Each row of numbers belongs to one of the things below and depends on some of the facts about them. Some rows are named. Which thing is each other row?

There are 2 kinds of fact about the things: ε, η.
ε: points at; η: uses
zotem	ε	gugre; zotem	ε	peskilo; zotem	ε	grilovel
negi	ε	fisti; negi	ε	nabul; skiflan	ε	dodir
skiflan	ε	kegram; skiflan	ε	grogul; skiflan	ε	bagul
skiflan	ε	flavoton; kezor	ε	trobris; kezor	ε	klosta
brirek	ε	gabral; brirek	ε	mumek; steges	ε	grenum
steges	ε	telu; steges	ε	nute; bini	ε	drubitrel
bini	ε	resus; bini	ε	drutro; bini	ε	rodun
kevivus	ε	gine; kevivus	ε	klidoro; kevivus	ε	rifa
flutu	ε	fulem; flutu	ε	fasa; vubopor	ε	skekluk
vubopor	ε	peskilo; vubopor	ε	golu; gebru	ε	pifla
gebru	ε	pemul; gebru	ε	minon; gebru	ε	kogel
gebru	ε	klalin; gebru	ε	dimoskem; kladrok	ε	gokli
kladrok	ε	broskel; kladrok	ε	votur; kladrok	ε	sogrus
ziflu	ε	dodir; grineskir	ε	dusku; lotim	ε	traklir
lotim	ε	fliruk; lotim	ε	grilovel; lotim	ε	nite
lotim	ε	klozinus; dotrun	ε	pluve; dotrun	ε	skufakler
dotrun	ε	teska; fofla	ε	tustos; fofla	ε	dratri
fofla	ε	vanim; fofla	ε	kegram; fofla	ε	nomigrus
fofla	ε	palas; vizin	ε	gine; vizin	ε	kluklal
vizin	ε	gubim; vizin	ε	gabral; zige	ε	fulem
zige	ε	stasil; flogin	ε	flidrur; flogin	ε	kupe
flogin	ε	klozinus; pilen	ε	gine; pilen	ε	grilovel
mestanor	ε	gera; grugin	ε	gugre; grugin	ε	rifa
saflas	ε	sobol; saflas	ε	fulem; saflas	ε	grilovel
saflas	ε	golu; saflas	ε	flustum; plemi	ε	ludoder
migras	ε	drunastok; migras	ε	kuvenes; migras	ε	gera
migras	ε	grustur; buterin	ε	briskim; buterin	ε	flafon
midrek	ε	plaklil; midrek	ε	druplum; keskitrar	ε	surarek
keskitrar	ε	telu; keskitrar	ε	grilovel; keskitrar	ε	sadram
keskitrar	ε	golapla; drerem	ε	pafo; drerem	ε	gidrak
skibak	ε	skapafi; skibak	ε	dratri; skibak	ε	guku
basur	ε	gidrak; basur	ε	kuvenes; basur	ε	gote
trakos	ε	plostolo; trakos	ε	refek; trakos	ε	sadram
trakos	ε	kupe; namus	ε	musko; vavasta	ε	gubim
vavasta	ε	kuvenes; vavasta	ε	stizora; bugor	ε	drubitrel
bugor	ε	refek; bugor	ε	minon; bugor	ε	geden
trilak	ε	sobol; trilak	ε	detik; kiplur	ε	skekim
kiplur	ε	besom; kiplur	ε	plevuk; rifam	ε	kluflu
dripum	ε	skekim; dripum	ε	ludoder; degu	ε	plodegu
degu	ε	nudren; trusketrir	ε	klosta; voso	ε	nibel
voso	ε	gubim; voso	ε	stizora; voso	ε	gote
voso	ε	tigreri; flazelar	ε	broskel; flazelar	ε	trubribra
flazelar	ε	sadram; visu	ε	dratri; visu	ε	grovi
visu	ε	tidrefel; visu	ε	golapla; visu	ε	plevuk
visu	ε	flustum; matifer	ε	gine; matifer	ε	plodegu
matifer	ε	pubon; gistudon	ε	skapafi; gistudon	ε	gokli
gistudon	ε	zaba; bruskem	ε	gredro; bruskem	ε	kluklal
bruskem	ε	teplelum; bruskem	ε	briti; biflon	ε	vanim
biflon	ε	flustum; nubil	η	golu; skiflan	η	skona
skiflan	η	flustum; trobris	η	gimu; kezor	η	plevuk
rima	η	traklir; rima	η	druplum; nomigrus	η	mestanor
pifos	η	puni; pifos	η	skibak; peskilo	η	sipuva
peskilo	η	plaklil; peskilo	η	trapabru; drutro	η	dragam
drutro	η	trapabru; flidrur	η	zige; flidrur	η	fiklenik
telu	η	vatravas; telu	η	grenum; kevivus	η	midrek
noplemik	η	resus; nefem	η	nubil; flutu	η	fiklenik
kegram	η	dratri; kegram	η	saflas; kegram	η	nute
vubopor	η	plostolo; vubopor	η	trapabru; vubopor	η	drerem
kladrok	η	goso; kladrok	η	mestanor; dragam	η	plaklil
klozinus	η	golu; ziflu	η	mestanor; klomu	η	fisti
klomu	η	nute; grineskir	η	goso; tidrefel	η	skibak
rifa	η	kezor; drubitrel	η	grisi; skapafi	η	goso
skapafi	η	pilen; skapafi	η	trakos; skapafi	η	briti
dotrun	η	plemi; fasa	η	traklir; fasa	η	kluflu
fasa	η	flustum; grovi	η	pemul; grovi	η	drubitrel
fofla	η	fisti; drubrom	η	gote; drubrom	η	brebril
dratri	η	brebril; zige	η	plaklil; detik	η	pemul
kisul	η	goso; kisul	η	plaklil; plevuk	η	brebril
flegrir	η	pilen; dimoskem	η	mestanor; minon	η	dratri
sadram	η	stiguda; pilen	η	gote; grogul	η	goso
grogul	η	fliruk; grogul	η	rodun; mestanor	η	goso
vanim	η	kiso; plostolo	η	rodun; ridra	η	dusku
saflas	η	mestanor; trerar	η	mestanor; trerar	η	stasil
klotin	η	trapabru; plemi	η	gote; plemi	η	noplemik
plemi	η	fiklenik; griske	η	musko; griske	η	mestanor
griske	η	kladrok; zarek	η	bagul; buterin	η	nomigrus
musko	η	drubrom; musko	η	bagul; midrek	η	dusku
midrek	η	drerem; keskitrar	η	mestanor; drerem	η	tidrefel
nabul	η	klidoro; plitis	η	grogo; gabral	η	dimoskem
trakos	η	flidrur; namus	η	skona; pakla	η	zige
nozal	η	klidoro; nozal	η	pemul; nozal	η	guku
nite	η	nute; gosom	η	zige; skufakler	η	kluklal
zaba	η	brebril; bugor	η	sipuva; kupe	η	kisul
megrek	η	stiguda; surarek	η	steplales; surarek	η	gratostam
surarek	η	namus; flafon	η	dragam; sidan	η	vavasta
sidan	η	stestul; gubim	η	druplum; gubim	η	rodun
dodir	η	flegrir; kiplur	η	zige; sobol	η	plitis
sobol	η	minon; sobol	η	nite; fale	η	goso
fale	η	plemi; fale	η	geden; pemul	η	plemi
degu	η	midrek; pafo	η	gimu; trubribra	η	fisti
sipuva	η	goso; grolin	η	flidrur; grolin	η	geden
grolin	η	rodun; grenum	η	flidrur; grenum	η	zige
puni	η	fisti; ludoder	η	dusku; trusketrir	η	skufakler
golu	η	mestanor; stestul	η	gote; refek	η	rodun
flazelar	η	kegram; flazelar	η	ludoder; klalin	η	vavasta
visu	η	dragam; besom	η	flustum; sokofe	η	plaklil
fiklenik	η	plaklil; gimu	η	kluklal; gimu	η	nute
fisti	η	goso; rodun	η	goso; guku	η	mestanor
guku	η	resus; sogrus	η	klotin; gistudon	η	biflon
gistudon	η	tizel; dusku	η	plevuk; biflon	η	buterin
biflon	η	zige; flustum	η	mestanor

Known rows:
 -5  57 -14 -11   4  -6 -28  11 -50  -7   5   7 -12 -13  15  17  25   2  47  47   2  30  26  15   1 -39 -22   1  -2   5  13  18  -1 -34  -4  -6  49  37 -12  40  -4 -28  25   2   6   1   2   1  -4 -29 -31 -44: grovi
-20  63  -9 -18  28 -12   6  44 -55  15 -22  -3   2  -5  23  17   5  40  56  36  -2  14  12  31   5 -28 -15  29 -16  -6 -27  27  32 -23  13  -9  17 -12 -26  29 -13 -21  14  13   4   5   5  48 -42 -34 -13 -49: kezor
  6  60 -16 -10   7 -14 -24  11 -51  -7   4   4   4 -11  27  18  20  12  44  51  -5  27  23  20   4 -40 -16   0  -4   5  -2  22  11 -33  -4   0  46  20 -20  41  -6 -24  17   0   6   1   7  18  -6 -19 -22 -38: noplemik
 13  56  -3 -27 -10 -27 -37 -16 -54   2   2   8  -1   4  23  13  21  -6  30  44   8  37  11   6  13 -31  -8   8  18   7  27  15  -3 -27 -28  -9  36  35 -10  47   4 -27  29  -4   2   2  15   8 -12 -46   2 -37: plodegu
 12  68 -23 -11  17 -15 -20  13 -52  -9   9   1  13  -8  31  24  19  23  44  50  -9  25  20  22   7 -41 -17  -2  -4   2 -17  29  19 -30   3   9  46   4 -30  38 -14 -21   3  -2   7   6  10  34  -9 -17 -13 -31: vubopor
  1  54 -17 -12  12 -12 -30  17 -52  -9   3  11   0 -10  31  23  21  15  44  46  -6  24  21  19   2 -46 -10  10  -6   4  -5  18   8 -31   1   0  46  20 -21  34  -1 -23  13  13   8   1  16  18  -4 -30 -17 -36: nefem
 18  85 -30 -29  28  -9 -15  32 -52   3  51 -23   6  -3  17  17  14  18  62  34 -20  38  24  -8  11 -40  17 -15 -22  15 -15  44  36 -31  11   1  69  10  -5  21   1 -11  -7  -3  30  29   2   7  22  10  -1 -19: midrek
 15  60  -5 -33 -15 -37 -29  -3 -61  -1  21   3 -25  -3  27  22  39 -14  48  40  -1  42   5  -9 -17 -40   7   2  20  21  24  -2  -4 -12 -27  -1  32  34 -25  35  33 -31  22  -4  12  12  21   9  -5 -51  19 -15: kluflu
  0  52 -25 -11  19  -6 -32  12 -56 -14   7  13  -8  -9  30  26  18  15  40  39  -6  23  21  19   5 -45 -11   4   2   2  -8  21   0 -27   7   3  46  18 -23  35  -7 -23   6  12   5   0  11  16  -4 -37 -17 -35: grolin
 11  74 -23 -14  19 -15 -16  18 -50  -6  10  -5  12 -11  28  24  21  27  53  53  -8  26  17  20   8 -40 -23   2 -12   3 -17  30  21 -35   7  10  53   8 -28  38 -15 -22   4   2  10  10  12  35 -13 -18 -15 -31: pilen
 28 -10 -51   0   3 -26  -6 -10 -85 -25 -11  -5 -39 -30  85  -7 -23  29  38  56 -56  -3  -9  41 -21 -48  28 -29   9  24 -53  11 -38 -43  -8  36  22   6 -31  59  21  -7  22  27   6 -16 -10  37 -11  22   2 -22: mestanor
 -7  44 -15  -7   2 -15 -29  13 -58  -6  11  16 -24 -13  24  16  21  -8  45  36   3  27  16  18  -4 -43 -15  -5   7  11  10   0 -11 -30   1  -4  45  32 -22  38   8 -27   9   1   3  -2   0   6  -4 -36 -23 -40: kupe
 22  30 -24   1  -6 -25  -9   6 -56 -12 -19  -6  17 -19  63   3   1  24  36  74 -36  15  19  37 -11 -46  16  -7 -13  12 -25  20   9 -43 -23  13  24   3 -21  50  17 -13  38   7  11 -12   2  29   2  37 -17 -32: keskitrar
 -9  46  -6 -14   6  -6 -37  17 -50 -10   2  15 -17 -23  27  23  25   9  44  41  -3  27  24   6  -2 -45  -8  13  -2   9   6  18  -1 -31   1  -6  44  34 -13  30   1 -28  26  24  11  -2  19   0   0 -45 -23 -42: dodir
  7  47   5 -30  -9 -26 -46  -7 -54  -1   0  15  -7  -7  32  20  23   1  29  39   3  34  10  -2  11 -37   4  21  15  11  20  16  -2 -25 -22  -9  32  33  -9  35   8 -26  30  18   8   0  32   6  -8 -61   7 -35: kuvenes
  3  57 -16 -15  12 -13 -28  15 -53 -11   2   9  -1  -8  29  21  22  14  42  44  -7  22  22  18   3 -43 -11   9  -3   5  -4  20   8 -29   1  -1  47  22 -23  38  -1 -23  14  12   7   1  19  19  -5 -29 -17 -36: megrek
 23  30 -24   1  -5 -25 -10   6 -55 -12 -19  -7  18 -18  64   3   1  24  36  74 -37  15  18  37 -10 -46  16  -7 -13  11 -26  21   9 -42 -23  13  25   1 -22  50  17 -12  37   7  11 -11   2  30   2  37 -16 -32: ziflu

Which thing is each row?
No name comes twice in this set of rows, the named rows included.
 13  63   3 -34  -1 -30 -37   5 -52   3   1   5   7  -9  33  22  24  17  40  46   2  33   5  -3  15 -37  -6  27   0  11   6  22  13 -32 -14  -1  41  24 -15  33   2 -25  21  21  14   8  40  25 -17 -55  10 -29 -> brebril
-34  47   0 -18  15  -4  -4  31 -55  11 -27   7 -24  -6  10   8   8  15  48  25   6  16  21  25  -1 -25 -14  27  -1  -4   2  17   8 -20   3 -25  15  17 -13  35  -4 -26  34  12  -1  -5  -2  16 -34 -45 -26 -63 -> trobris
 25  14 -53  -4   9 -11  -8 -19 -73 -26 -12  -9 -15 -19  68   3 -17  31  33  60 -43   6   6  34   0 -40  11 -20   8  10 -36  30 -27 -39 -10  31  28   6 -22  56   3 -10  26  16   7 -10 -14  29  -8  17  -4 -31 -> kladrok
 -2  57 -12  -1   6 -29 -12  24 -56 -16 -16  15  -7 -24  42  33  38  25  55  60  -3  17   7  37 -24 -49 -42   9   3   5 -21  -1   5 -25   5  18  27   4 -64  44  -4 -34   6   5  -4  -4  24  61 -40 -49 -19 -27 -> dotrun
-20  49  -8   3  -8 -19 -17  14 -50 -12 -24  20 -17 -22  26  29  40   1  55  59  13  22  16  29 -19 -43 -51  15   4   3  18 -12 -15 -30  -4   5  32  33 -43  45   6 -41  26   3  -1  -7   8  27 -33 -54 -36 -45 -> skufakler
 20  45  15 -19   5 -41 -56   9 -58  28   3   7  41  26  28 -17 -22  20  16  24   5  20 -14  32  58 -31  15  -2   2  10 -13  39  21 -59 -14 -22  43  11   1  67 -42   0 -20   6 -15 -11  31  40 -32 -30  -4 -40 -> negi
-11   2 -34  -9  29   8 -48 -11 -78  -2   9   5 -45   1  20 -23 -46  20  33   6  -5   1 -14  31  54 -28  -7 -27  17  11 -18  44 -56 -69  27  -3  63  51  16  74 -59  -3 -18  33 -17 -16 -17   4 -36 -46 -33 -60 -> fisti
 32  79 -24 -32   3 -31 -18 -14 -58  -8  16 -10  20   7  38  32  29  13  37  53 -11  38  10  -3   5 -36   4   2  15   6   3  29  16  -9 -27  15  31   1 -33  35  11 -23  12 -13  17  18  18  33  -6 -27  29 -10 -> rifam
 -1  35 -43 -15  16   6 -25 -18 -68 -21   9   4 -43 -13  25  15   4   8  42  36  -8  20  13  14   9 -33 -22 -13  20   5   3  25 -39 -32   6  12  49  40 -12  48 -14 -25  17  11   2  -1 -15   1 -13 -43 -16 -44 -> grogul
  4  39 -40 -15  23  -2 -27  -4 -66 -20   7   8 -25 -12  37  22   5  20  42  38 -13  16  10  18   9 -41 -12  -1   9   4 -15  25 -22 -29  11  14  47  22 -21  41  -9 -20   6  21   5   0   3  18 -12 -41  -8 -35 -> fale
  4  26 -13  -1 -16 -16 -20   4 -51  -9 -18   2  -6 -21  43   0   9   2  41  68 -21  22  26  27 -15 -43   7  -3  -9  13   6  10  -8 -45 -27  -4  32  35  -5  49  22 -21  54   8   9 -14  -4  -2   6  17 -33 -46 -> guku
  0  21 -40  -3  29  10 -44 -12 -74 -38  13  30 -34 -17  46  30   2  17  13  19 -21  14  21  22   5 -49   7 -17  38  -1 -23  30 -30  -8  14  11  28   5 -32  34 -20 -19  -3  17  -4 -14  -2  11   4 -54  -8 -35 -> kisul
  3  56 -17  24  26   0 -49  14 -55 -32  21  48  26   3  34  42  28  -2  -8  23 -12  27  56  49  -8 -62  14 -32  37 -14 -18  22  30  16   1 -16  12 -34 -57  28 -23 -19 -18 -37 -19 -23  -3  21  32 -20 -30 -32 -> zige

The same things again, as new rows of numbers:
Some rows with their names:
-11   6   1  -5  -5  24  23   1  -5  -7 -22  -2 -13  13: dodir
-18   3 -12 -12 -15  40  14   8   0   6 -35  -6 -20  16: trobris
 15   7  15  -9  -8 -13 -31  -5  49   4  12  16  20   1: gidrak
-33  -4 -17 -24  -7  30  23 -22  14  26 -47  -7   0   4: gimu
-13 -21  -3   9   7  25   2  -3 -22 -49 -25 -24  18  42: grogul
-12   1  11  -8 -13 -20 -22  11  36  30  24  -4  13   1: trapabru
 56   1 -13 -21 -15  54  13  62 -71   6 -19  -7 -46   2: kezor
 27  23  51   7 -15 -22  44   0 -63 -25 -33 -17 -18  14: plevuk
  4  -9 -17  32 -43 -48 -56 -23  10  35  12 -30 -11  -7: gine
 -7  11   7  -1 -17 -17 -27  15  25  11  19   3  17   3: briskim
-18   2   1  -3  -6  15  21 -12  -1  -7 -22  -3 -10  12: klalin
 -5   1   5  55   8  34  42  13  29  -8 -31   2  -9 -25: guku
-17   3   1   5  -4  19  27 -12   7   1 -33  -1 -11  -1: nubil
 -6  11   9   1 -16 -18 -28  15  28  10  17   5  16   2: teska
 -7   0   5  77  13  39  45  19  40 -12 -31   0  -7 -35: nomigrus
 31  49  10  -3  35   0  34 -39 -95  -2  20 -49  -2 -14: plemi
 34   5 -11 -14   5 -14 -29  22 -11  19  39   8  16 -25: rifam

Rows to name:
No name comes twice in this set of rows, the named rows included.
-26  -4   2  -2  -4   2  25 -14  -2  -5 -19   3  -6   6 -> surarek
  2   8  -1  11 -27 -17 -39   4  17  20  17 -14   4   2 -> plodegu
-10   0   7  -7  -7  14  26 -13  -4   5 -35  -6 -11  10 -> ridra
-24  -9 -11 -10  -5  19  22 -20 -17 -39 -25   0  10  27 -> plostolo
 11 -24 -19  -7   2 -62 -18  10 -25  16  41  22  18 -36 -> lotim
 38 -13 -14 -36  21  27  22 -25 -13  11 -20   9  -5 -20 -> drerem
-17  -6  10  72  34  19  42  38  33   3 -57   3  -7 -42 -> flustum
 32  15  48   8 -22 -24  35  -2 -55 -41 -29  -2 -25  20 -> drubrom
 24  -1 -19 -14  17  31  21  12 -36  10  -5   2 -13 -21 -> skiflan
-22  46  12  -6  12  13  38 -49 -37  29 -12 -60  17  -5 -> ludoder
 73  -3   2 -26  16  -7 -33 -10  24   5  28  31  22 -25 -> migras
 20  -5 -20 -21  17  21  21  -5 -38   7  -7   1 -10 -18 -> namus
 35  -2 -36 -22  -3  67   1  60 -49  17 -14  -3 -39  -2 -> trusketrir
 11 -19 -25 -31   1  16  54  -6 -43 -10  30  23   3 -26 -> flazelar
-16 -12   7  75  23  14  45  24  39  -5 -50   5  -7 -40 -> golu

